Here is a tiny trained network, its code and every weight. The questions are about switching its units off for an input and a target symbol, where a switched-off unit gives its printed mean instead of its output.

import numpy as np


def w(rows, s, z=0):
    codes = np.array(rows[::2]) - 128.0
    scale = np.full(codes.shape[1], s)
    scale[-1] = z or s
    return codes * scale


def norm(h):
    return h / np.sqrt((h * h).mean(-1, keepdims=True) + 1e-5)


def f(y):
    return y / 2 * (1 + np.tanh(0.7978845608 * (y + 0.044715 * y**3)))


def softmax(a):
    e = np.exp(a - a.max(-1, keepdims=True))
    return e / e.sum(-1, keepdims=True)


def log_softmax(a):
    a = a - a.max(-1, keepdims=True)
    return a - np.log(np.exp(a).sum(-1, keepdims=True))


def net(x, mask):
    ids = ['αβγδεζθλμπστφψ'.index(c) for c in x.split()]
    T = len(ids)
    res = E[ids] + P[:T]
    u = 0
    for l in range(2):
        q, k, v = (norm(res) @ M[l].T for M in (Q, K, V))
        z = softmax(np.where(np.tri(T) > 0, q @ k.T / 4**0.5, -1e9)) @ v
        res = res + np.where(mask[u], z, O[l][:, -1]) @ O[l][:, :-1]
        u += 1
        y = f(norm(res) @ A[l][:, :-1].T + A[l][:, -1])
        res = res + np.where(mask[u : u + 8], y, B[l][:, -1]) @ B[l][:, :-1]
        u += 8
    return log_softmax(norm(res)[-1] @ U[:, :-1].T + U[:, -1])


Q, K, V, O, A, B = {}, {}, {}, {}, {}, {}
E = w([
[138,143,100,136,107,108,143,119],'α',
[64,102,141,120,108,116,145,120],'β',
[91,156,187,148,118,78,143,148],'γ',
[115,179,117,133,119,168,120,51],'δ',
[83,118,148,177,88,86,158,93],'ε',
[153,113,132,140,72,85,175,169],'ζ',
[98,110,91,127,118,178,139,57],'θ',
[77,154,146,16,63,70,157,72],'λ',
[78,99,127,146,123,80,148,54],'μ',
[203,109,88,84,64,160,98,83],'π',
[117,104,111,131,109,101,5,93],'σ',
[98,96,68,81,127,85,122,199],'τ',
[18,143,143,147,103,56,149,138],'φ',
[148,176,122,137,46,120,177,133],'ψ',
],0.024)
P = w([
[125,98,245,146,178,254,187,104],'0',
[153,135,84,134,93,91,166,104],'1',
[159,134,78,136,127,85,147,88],'2',
[142,141,97,127,103,94,163,122],'3',
[132,153,92,122,141,87,142,134],'4',
[98,172,84,101,101,110,126,190],'5',
[131,166,90,113,139,110,155,145],'6',
[104,182,98,123,145,106,119,173],'7',
],0.0087)
Q[0] = w([
[211,114,232,254,250,191,74,188],'L0H1',
[100,143,90,101,42,134,82,222],'L0H1',
[201,43,217,86,213,245,143,200],'L0H1',
[150,149,118,162,97,65,140,180],'L0H1',
],0.0058)
K[0] = w([
[160,205,3,205,69,69,59,144],'L0H1',
[111,155,163,145,122,141,47,159],'L0H1',
[91,189,8,88,87,51,170,69],'L0H1',
[132,102,148,176,143,215,188,123],'L0H1',
],0.0073)
V[0] = w([
[68,128,157,206,127,136,120,179],'L0H1',
[150,94,106,116,160,108,254,151],'L0H1',
[101,193,120,119,177,121,115,96],'L0H1',
[148,98,127,91,94,95,143,177],'L0H1',
],0.0098)
O[0] = w([
[176,90,135,136,176,101,164,111,213],'L0H1',
[140,187,1,180,158,83,64,166,253],'L0H1',
[84,195,156,100,182,57,81,143,77],'L0H1',
[132,77,133,88,131,125,224,137,5],'L0H1',
],0.0084,0.0024)
A[0] = w([
[157,137,140,178,213,32,162,176,186],'L0N1',
[150,134,123,2,118,101,93,31,254],'L0N2',
[173,136,67,111,143,154,130,49,231],'L0N3',
[188,86,102,58,185,60,121,231,79],'L0N4',
[233,133,134,108,89,149,128,117,67],'L0N5',
[134,134,126,187,128,98,131,102,93],'L0N6',
[170,111,100,122,177,181,131,82,124],'L0N7',
[36,167,135,190,186,138,176,230,124],'L0N8',
],0.0084,0.0029)
B[0] = w([
[150,164,98,106,84,146,47,202,201],'L0N1',
[140,216,224,51,116,106,212,182,255],'L0N2',
[66,129,134,134,9,141,15,247,220],'L0N3',
[18,101,210,164,102,64,119,87,151],'L0N4',
[70,101,119,200,198,166,128,74,147],'L0N5',
[108,196,49,105,255,172,114,228,159],'L0N6',
[32,20,133,168,195,9,172,191,141],'L0N7',
[194,102,131,101,111,85,159,141,174],'L0N8',
],0.0066,0.0069)
Q[1] = w([
[124,137,51,162,91,151,84,205],'L1H1',
[217,49,175,164,207,192,178,1],'L1H1',
[102,149,94,106,127,179,138,70],'L1H1',
[141,142,127,118,50,101,64,84],'L1H1',
],0.0088)
K[1] = w([
[132,105,197,1,127,117,182,188],'L1H1',
[105,134,73,136,56,57,41,170],'L1H1',
[169,101,121,196,121,136,87,212],'L1H1',
[122,107,162,141,174,119,152,57],'L1H1',
],0.0095)
V[1] = w([
[45,2,96,34,144,91,174,189],'L1H1',
[234,138,144,119,120,170,139,216],'L1H1',
[100,88,142,125,11,244,131,81],'L1H1',
[165,120,85,47,165,156,14,201],'L1H1',
],0.0077)
O[1] = w([
[92,53,118,74,112,46,137,126,189],'L1H1',
[219,161,213,196,91,29,143,222,95],'L1H1',
[118,84,124,71,88,194,124,233,192],'L1H1',
[74,126,99,59,32,63,2,201,2],'L1H1',
],0.0088,0.0045)
A[1] = w([
[89,122,104,118,128,79,160,70,125],'L1N1',
[107,130,76,49,152,124,185,107,163],'L1N2',
[150,68,105,208,142,140,40,158,26],'L1N3',
[178,59,197,105,95,141,61,102,253],'L1N4',
[99,49,87,116,183,144,161,104,59],'L1N5',
[85,133,191,130,112,85,94,157,201],'L1N6',
[254,110,103,117,115,94,86,71,248],'L1N7',
[106,117,77,64,153,185,141,101,116],'L1N8',
],0.0098,0.0023)
B[1] = w([
[119,191,113,115,188,148,156,133,224],'L1N1',
[174,161,159,105,166,127,66,140,254],'L1N2',
[172,152,80,150,94,101,99,66,140],'L1N3',
[154,63,127,211,99,153,212,2,155],'L1N4',
[201,148,150,88,121,170,144,204,181],'L1N5',
[144,101,160,135,151,131,145,110,206],'L1N6',
[103,60,144,96,179,181,195,119,156],'L1N7',
[157,73,152,96,177,85,22,143,190],'L1N8',
],0.0089,0.0051)
U = w([
[163,188,108,168,43,89,21,117,161],'α',
[173,87,105,61,221,153,174,142,86],'β',
[203,156,254,200,113,43,87,154,101],'γ',
[69,233,233,183,103,197,65,131,39],'δ',
[105,164,83,213,177,187,198,74,188],'ε',
[191,64,85,190,69,75,165,129,192],'ζ',
[30,91,118,108,117,182,49,153,137],'θ',
[127,210,177,31,66,78,157,95,125],'λ',
[83,158,66,114,211,163,80,36,121],'μ',
[117,85,144,95,14,183,149,143,146],'π',
[104,63,217,140,98,136,160,47,251],'σ',
[41,37,73,70,117,47,159,102,45],'τ',
[34,136,134,160,181,45,200,38,141],'φ',
[172,188,124,194,87,188,187,168,92],'ψ',
],0.0075,0.0023)

Each question gives the input, a string of symbols that net reads in full, and the target symbol t.
The units are the heads (4 rows each of Q, K, V and O) and the neurons (one row each of A and B). Each row of codes is followed by its name. A weight is (code - 128) times the scale printed after its matrix; where a second scale follows, it is the last column's (O, A, B and U).
mask holds one flag per unit, layer by layer, with each layer's heads first. A switched-off unit (its flag False) gives its mean, the last column of its rows in O or B, instead of its output. The means were averaged over made-up inputs and are rounded, as every weight is.
A unit's drop is (log p(t) with every unit on - log p(t) with that unit switched off) / (log p(t) with every unit on - log p(t) with every unit switched off).
The circuit of an input: a set's keep is (log p(t) with only the set's units on - log p(t) with every unit switched off) / (log p(t) with every unit on - log p(t) with every unit switched off). Starting from the 12 units with the biggest drops (on a tie, the unit counted first), units are removed one at a time, each time the one whose removal leaves the highest keep (on an exact tie, the one counted first), for as long as the keep stays at least 0.8.
units of the circuit, in order: the units of the circuit, biggest drop first
most important unit: the unit with the biggest drop
k most important neurons: the k neurons with the biggest drops, biggest first
k most important neurons of layer l: the k neurons of layer l with the biggest drops, biggest first
input θ ε π δ μ μ π, target θ: units of the circuit, in order => (L1H1 L0N5 L0N3)
input ζ β π δ ψ ψ τ, target ζ: units of the circuit, in order => (L0H1 L1H1)
input γ ε λ σ, target σ: units of the circuit, in order => (L1N7 L1N4)
input δ φ σ θ β, target δ: most important unit => L0H1
input μ β ζ π δ δ, target μ: units of the circuit, in order => (L1H1 L1N8)
input β α β π λ α, target β: units of the circuit, in order => (L1H1 L0N3)
input β λ ε ε φ γ ψ, target β: 2 most important neurons of layer 0 => (L0N3 L0N2)
input β π μ, target β: 2 most important neurons => (L1N5 L0N2)
input α σ θ τ ζ, target α: 2 most important neurons of layer 0 => (L0N2 L0N1)
input δ φ β δ ζ, target δ: units of the circuit, in order => (L0H1 L1H1)
input β β α γ λ δ λ π, target β: units of the circuit, in order => (L1H1 L0N1 L0H1)
input π ε λ ε σ, target σ: 2 most important neurons => (L1N4 L0N3)
input τ σ α ε ε σ φ, target τ: 3 most important neurons => (L0N2 L0N1 L0N4)
input ψ γ ζ, target ψ: most important neuron => (L0N1)
input τ τ ζ, target τ: units of the circuit, in order => (L1H1 L0N4)
input β γ τ π, target β: 3 most important neurons => (L0N3 L0N2 L0N1)
input γ φ φ β μ β, target γ: units of the circuit, in order => (L0N1 L0H1 L1H1)
input β σ ε ψ ψ β, target β: 3 most important neurons => (L0N3 L0N2 L1N5)
input β ψ φ γ γ, target β: 3 most important neurons => (L0N3 L0N2 L0N1)
input β β θ σ, target β: 3 most important neurons of layer 0 => (L0N2 L0N1 L0N3)
input λ φ σ π θ, target θ: units of the circuit, in order => (L0N3)
input φ β β, target φ: 2 most important neurons => (L0N8 L0N1)
input φ β λ λ ζ, target φ: 2 most important neurons of layer 0 => (L0N4 L0N3)
input ζ γ σ ζ π θ π, target ζ: 3 most important neurons => (L0N3 L0N7 L0N5)
input θ φ σ, target θ: 2 most important neurons => (L0N2 L0N7)
